Below are the code and all the weights of a small trained network. Each question names an input and a target symbol and asks about switching units off, where a switched-off unit gives its printed mean instead of its output.

import numpy as np


def w(rows, s, z=0):
    codes = np.array(rows[::2]) - 128.0
    scale = np.full(codes.shape[1], s)
    scale[-1] = z or s
    return codes * scale


def norm(h):
    return h / np.sqrt((h * h).mean(-1, keepdims=True) + 1e-5)


def f(y):
    return np.maximum(y, 0)


def softmax(a):
    e = np.exp(a - a.max(-1, keepdims=True))
    return e / e.sum(-1, keepdims=True)


def log_softmax(a):
    a = a - a.max(-1, keepdims=True)
    return a - np.log(np.exp(a).sum(-1, keepdims=True))


def net(x, mask):
    ids = ['ΞΦΨαβδεημ'.index(c) for c in x.split()]
    T = len(ids)
    res = E[ids] + P[:T]
    u = 0
    for l in range(2):
        q, k, v = (norm(res) @ M[l].T for M in (Q, K, V))
        z = softmax(np.where(np.tri(T) > 0, q @ k.T / 2**0.5, -1e9)) @ v
        res = res + np.where(mask[u], z, O[l][:, -1]) @ O[l][:, :-1]
        u += 1
        y = f(norm(res) @ A[l][:, :-1].T + A[l][:, -1])
        res = res + np.where(mask[u : u + 4], y, B[l][:, -1]) @ B[l][:, :-1]
        u += 4
    return log_softmax(norm(res)[-1] @ U[:, :-1].T + U[:, -1])


Q, K, V, O, A, B = {}, {}, {}, {}, {}, {}
E = w([
[136,100,93,132,138,71],'Ξ',
[152,104,150,116,121,104],'Φ',
[158,188,99,189,145,122],'Ψ',
[166,102,106,98,87,169],'α',
[133,126,99,168,72,1],'β',
[158,120,170,112,116,153],'δ',
[178,89,133,107,147,146],'ε',
[119,111,67,109,95,144],'η',
[78,132,99,124,141,156],'μ',
],0.0044)
P = w([
[146,152,108,95,131,119],'0',
[133,119,131,138,115,145],'1',
[140,190,126,78,126,118],'2',
[124,91,141,160,101,141],'3',
[138,221,125,54,137,103],'4',
[112,66,147,186,93,132],'5',
[139,252,117,30,156,90],'6',
[104,36,143,207,114,137],'7',
],0.0021)
Q[0] = w([
[102,162,222,66,117,255],'0.h0',
[137,36,118,179,38,182],'0.h0',
],0.0061)
K[0] = w([
[254,90,135,51,28,16],'0.h0',
[148,65,180,225,104,119],'0.h0',
],0.0059)
V[0] = w([
[4,102,194,26,97,104],'0.h0',
[96,42,108,85,168,68],'0.h0',
],0.0018)
O[0] = w([
[56,35,168,4,117,163,3],'0.h0',
[153,114,114,104,109,158,195],'0.h0',
],0.0044,0.00065)
A[0] = w([
[196,61,87,111,158,4,120],'0.n0',
[124,60,132,45,111,148,169],'0.n1',
[166,41,93,52,213,188,50],'0.n2',
[143,177,62,196,94,50,255],'0.n3',
],0.0027,0.00075)
B[0] = w([
[148,165,211,96,117,254,252],'0.n0',
[110,216,169,236,122,71,224],'0.n1',
[36,162,198,120,57,63,203],'0.n2',
[70,91,151,81,195,184,238],'0.n3',
],0.003,0.0021)
Q[1] = w([
[36,2,134,202,105,213],'1.h0',
[100,249,59,19,150,137],'1.h0',
],0.0066)
K[1] = w([
[149,2,167,213,103,155],'1.h0',
[175,206,140,39,144,106],'1.h0',
],0.008)
V[1] = w([
[137,208,224,74,231,119],'1.h0',
[5,139,43,98,192,125],'1.h0',
],0.0026)
O[1] = w([
[95,4,108,213,115,141,106],'1.h0',
[168,147,200,208,64,174,4],'1.h0',
],0.0036,0.0023)
A[1] = w([
[83,99,16,133,150,1,129],'1.n0',
[152,112,133,164,204,87,247],'1.n1',
[220,101,105,118,23,117,199],'1.n2',
[199,68,169,87,99,97,49],'1.n3',
],0.0032,0.0015)
B[1] = w([
[169,79,229,154,171,60,191],'1.n0',
[147,216,134,176,101,136,186],'1.n1',
[91,75,154,212,172,133,253],'1.n2',
[100,153,3,128,78,141,177],'1.n3',
],0.0034,0.0023)
U = w([
[122,138,78,127,68,133,16],'Ξ',
[145,196,184,254,130,117,253],'Φ',
[93,65,47,227,79,137,68],'Ψ',
[119,224,102,5,184,99,127],'α',
[166,47,61,128,203,65,29],'β',
[191,221,225,126,51,187,107],'δ',
[136,117,210,150,156,32,197],'ε',
[185,90,129,110,185,242,245],'η',
[49,41,178,69,63,91,80],'μ',
],0.0089,0.0026)

Each question gives the input, a string of symbols that net reads in full, and the target symbol t.
The units are the heads (2 rows each of Q, K, V and O) and the neurons (one row each of A and B). Each row of codes is followed by its name. A weight is (code - 128) times the scale printed after its matrix; where a second scale follows, it is the last column's (O, A, B and U).
mask holds one flag per unit, layer by layer, with each layer's heads first. A switched-off unit (its flag False) gives its mean, the last column of its rows in O or B, instead of its output. The means were averaged over made-up inputs and are rounded, as every weight is.
A unit's drop is (log p(t) with every unit on - log p(t) with that unit switched off) / (log p(t) with every unit on - log p(t) with every unit switched off).
The circuit of an input: a set's keep is (log p(t) with only the set's units on - log p(t) with every unit switched off) / (log p(t) with every unit on - log p(t) with every unit switched off). Starting from all 10 units, units are removed one at a time, each time the one whose removal leaves the highest keep (on an exact tie, the one counted first), for as long as the keep stays at least 0.8.
circuit, biggest first: the units of the circuit, biggest drop first
most important unit: the unit with the biggest drop
top k neurons: the k neurons with the biggest drops, biggest first
k most important neurons of layer l: the k neurons of layer l with the biggest drops, biggest first
input α Ξ Φ δ α, target μ: most important unit : 1.h0
input δ η α, target ε: top 4 neurons : [0.n0, 0.n1, 0.n3, 1.n0]
input Φ Ξ μ α δ β, target μ: circuit, biggest first : [0.h0, 0.n3]
input ε Ξ δ ε α μ α α, target Φ: 2 most important neurons of layer 0 : [0.n3, 0.n1]
input α ε ε, target α: 3 most important neurons of layer 1 : [1.n2, 1.n1, 1.n3]
input μ α α, target Φ: top 4 neurons : [1.n2, 0.n3, 0.n1, 0.n0]
input α β η α, target Ξ: top 3 neurons : [0.n3, 0.n0, 1.n0]
input α Ξ η δ, target Ψ: circuit, biggest first : [0.n0, 0.n3, 1.n3, 1.h0]
input η β α Φ Ξ ε, target μ: circuit, biggest first : [0.n2, 1.n2, 1.n3]
input η μ α η μ Ξ, target μ: circuit, biggest first : [0.h0, 0.n0]
input β δ Ξ ε, target ε: top 4 neurons : [0.n2, 0.n3, 1.n0, 0.n1]
input α ε β η η α, target δ: 3 most important neurons of layer 0 : [0.n3, 0.n0, 0.n1]
input Ψ α α ε Ξ Ξ, target Φ: top 3 neurons : [1.n1, 0.n3, 0.n0]
input ε β Φ, target β: 2 most important neurons of layer 0 : [0.n2, 0.n3]
input α μ Ξ α ε, target Ψ: circuit, biggest first : [1.h0, 1.n3, 0.n2]
input μ η α η α α α Ξ, target μ: 2 most important neurons of layer 1 : [1.n2, 1.n0]
input η η η μ, target δ: most important unit : 1.h0
input α ε α α μ η η β, target μ: top 4 neurons : [0.n0, 0.n3, 0.n1, 1.n1]
input Ξ η α α α ε ε α, target β: 2 most important neurons of layer 1 : [1.n2, 1.n1]
input α Ξ Ξ Φ δ, target Ψ: circuit, biggest first : [1.h0, 0.n0, 1.n3]
input η α Ξ α ε δ ε η, target ε: most important unit : 0.n0
input Ξ Ξ α ε Ξ Φ, target β: circuit, biggest first : [1.h0, 0.n2, 1.n3]
input δ α δ, target ε: top 3 neurons : [0.n0, 1.n0, 0.n3]
input Φ β α Φ α η, target μ: circuit, biggest first : [1.h0, 1.n0]
input Φ α α, target μ: top 2 neurons : [0.n2, 1.n2]
input α ε δ η α ε, target δ: 3 most important neurons of layer 0 : [0.n0, 0.n2, 0.n3]
input α α β ε η ε α η, target β: 2 most important neurons of layer 1 : [1.n0, 1.n2]
input Ξ ε δ Ξ ε α α, target β: top neuron : [0.n0]
input Ξ α Φ η Ξ α, target δ: 2 most important neurons of layer 0 : [0.n3, 0.n1]
input α η α η η Ξ α Φ, target Ψ: top 4 neurons : [0.n3, 1.n3, 0.n0, 1.n0]
